Below are the code and all the weights of a small trained network. Each question names an input and a class and asks about switching units off, where a switched-off unit gives its printed mean instead of its output.

import numpy as np


def w(rows, s, z=0):
    codes = np.array(rows[::2]) - 128.0
    scale = np.full(codes.shape[1], s)
    scale[-1] = z or s
    return codes * scale


def f(y):
    return y / 2 * (1 + np.tanh(0.7978845608 * (y + 0.044715 * y**3)))


def log_softmax(a):
    a = a - a.max(-1, keepdims=True)
    return a - np.log(np.exp(a).sum(-1, keepdims=True))


def net(x, mask):
    res = np.array(x, float).reshape(1, 4) / 4 @ E
    y = f(res @ A[0][:, :-1].T + A[0][:, -1])
    res = res + np.where(mask, y, B[0][:, -1]) @ B[0][:, :-1]
    return log_softmax(res[-1] @ U[:, :-1].T + U[:, -1])


A, B = {}, {}
E = w([
[142,92,29,136,34],'x0',
[34,19,83,134,183],'x1',
[134,119,133,128,126],'x2',
[189,131,73,255,193],'x3',
],0.0067)
A[0] = w([
[234,180,151,87,118,97],'neuron 1',
[254,177,130,95,114,114],'neuron 2',
[110,129,249,115,214,86],'neuron 3',
[102,110,172,49,88,92],'neuron 4',
[23,71,101,139,161,100],'neuron 5',
[79,114,145,9,116,132],'neuron 6',
[171,225,127,124,77,115],'neuron 7',
[101,151,219,132,200,105],'neuron 8',
[80,135,168,42,100,73],'neuron 9',
[120,114,142,152,90,191],'neuron 10',
[125,136,215,137,206,2],'neuron 11',
[193,98,111,202,175,124],'neuron 12',
[84,236,122,218,219,165],'neuron 13',
[58,39,117,144,166,136],'neuron 14',
[181,196,153,124,66,59],'neuron 15',
[152,106,68,188,20,34],'neuron 16',
[85,202,230,199,228,89],'neuron 17',
[235,133,188,140,53,78],'neuron 18',
[202,146,89,203,184,67],'neuron 19',
[176,115,97,217,174,85],'neuron 20',
[89,119,183,63,91,91],'neuron 21',
[90,140,20,149,31,115],'neuron 22',
[141,108,197,122,162,203],'neuron 23',
[91,174,179,113,207,137],'neuron 24',
[145,114,97,242,223,145],'neuron 25',
[143,105,59,147,28,77],'neuron 26',
[35,73,77,138,151,122],'neuron 27',
[186,167,192,187,49,134],'neuron 28',
[135,106,70,144,30,106],'neuron 29',
],0.007,0.003)
B[0] = w([
[75,131,137,167,206,190],'neuron 1',
[82,147,170,142,177,197],'neuron 2',
[158,38,129,145,88,222],'neuron 3',
[141,195,50,26,143,199],'neuron 4',
[54,163,161,161,236,199],'neuron 5',
[125,188,35,37,105,239],'neuron 6',
[76,98,171,158,180,194],'neuron 7',
[177,66,150,141,85,201],'neuron 8',
[153,155,67,1,117,202],'neuron 9',
[129,134,133,164,99,158],'neuron 10',
[160,51,144,86,139,160],'neuron 11',
[116,189,72,14,110,194],'neuron 12',
[166,133,106,101,88,224],'neuron 13',
[84,153,177,148,160,210],'neuron 14',
[80,119,174,68,187,175],'neuron 15',
[148,65,128,82,97,174],'neuron 16',
[169,56,133,135,100,235],'neuron 17',
[93,85,174,115,204,182],'neuron 18',
[116,164,41,14,154,191],'neuron 19',
[164,169,61,20,152,192],'neuron 20',
[165,167,86,50,120,196],'neuron 21',
[173,49,178,142,113,207],'neuron 22',
[184,139,147,196,99,193],'neuron 23',
[218,86,142,157,85,198],'neuron 24',
[101,168,65,72,115,253],'neuron 25',
[183,39,161,124,125,183],'neuron 26',
[76,138,219,154,181,202],'neuron 27',
[111,177,182,142,178,194],'neuron 28',
[147,52,182,150,113,184],'neuron 29',
],0.0066,0.0039)
U = w([
[166,213,20,75,104,73],'0',
[71,153,194,172,226,77],'1',
[243,1,137,165,44,68],'2',
[147,174,107,173,82,255],'3',
],0.0098)

Each question gives the input, the list of numbers given to net, and the class t.
The units are the neurons (one row each of A and B). Each row of codes is followed by its name. A weight is (code - 128) times the scale printed after its matrix; where a second scale follows, it is the last column's (A, B and U).
mask holds one flag per neuron, in row order. A switched-off neuron (its flag False) gives its mean, the last column of its row in B, instead of its output. The means were averaged over made-up inputs and are rounded, as every weight is.
A unit's drop is (log p(t) with every unit on - log p(t) with that unit switched off) / (log p(t) with every unit on - log p(t) with every unit switched off).
The circuit of an input: a set's keep is (log p(t) with only the set's units on - log p(t) with every unit switched off) / (log p(t) with every unit on - log p(t) with every unit switched off). Starting from the 12 units with the biggest drops (on a tie, the unit counted first), units are removed one at a time, each time the one whose removal leaves the highest keep (on an exact tie, the one counted first), for as long as the keep stays at least 0.8.
units of the circuit, in order: the units of the circuit, biggest drop first
k most important neurons: the k neurons with the biggest drops, biggest first
drop when u is switched off: that unit's drop, to one decimal
input [-8,-7,0,5], class 2: units of the circuit, in order => [neuron 17; neuron 3]
input [5,6,0,5], class 1: units of the circuit, in order => [neuron 27; neuron 5]
input [-8,-7,5,8], class 0: units of the circuit, in order => [neuron 19]
input [6,7,-4,-3], class 1: units of the circuit, in order => [neuron 5; neuron 27]
input [-2,7,3,7], class 0: units of the circuit, in order => [neuron 25; neuron 20]
input [-5,-7,4,-4], class 1: units of the circuit, in order => [neuron 1; neuron 7]
input [-3,-3,4,5], class 0: units of the circuit, in order => [neuron 19; neuron 12]
input [-8,-4,-7,-8], class 0: 4 most important neurons => [neuron 6; neuron 4; neuron 9; neuron 21]
input [-4,-7,-4,6], class 1: 3 most important neurons => [neuron 2; neuron 1; neuron 7]
input [1,3,3,5], class 0: drop when neuron 25 is switched off => 0.2
input [7,2,8,8], class 0: drop when neuron 25 is switched off => 0.3
input [2,6,-3,7], class 0: drop when neuron 12 is switched off => 0.2
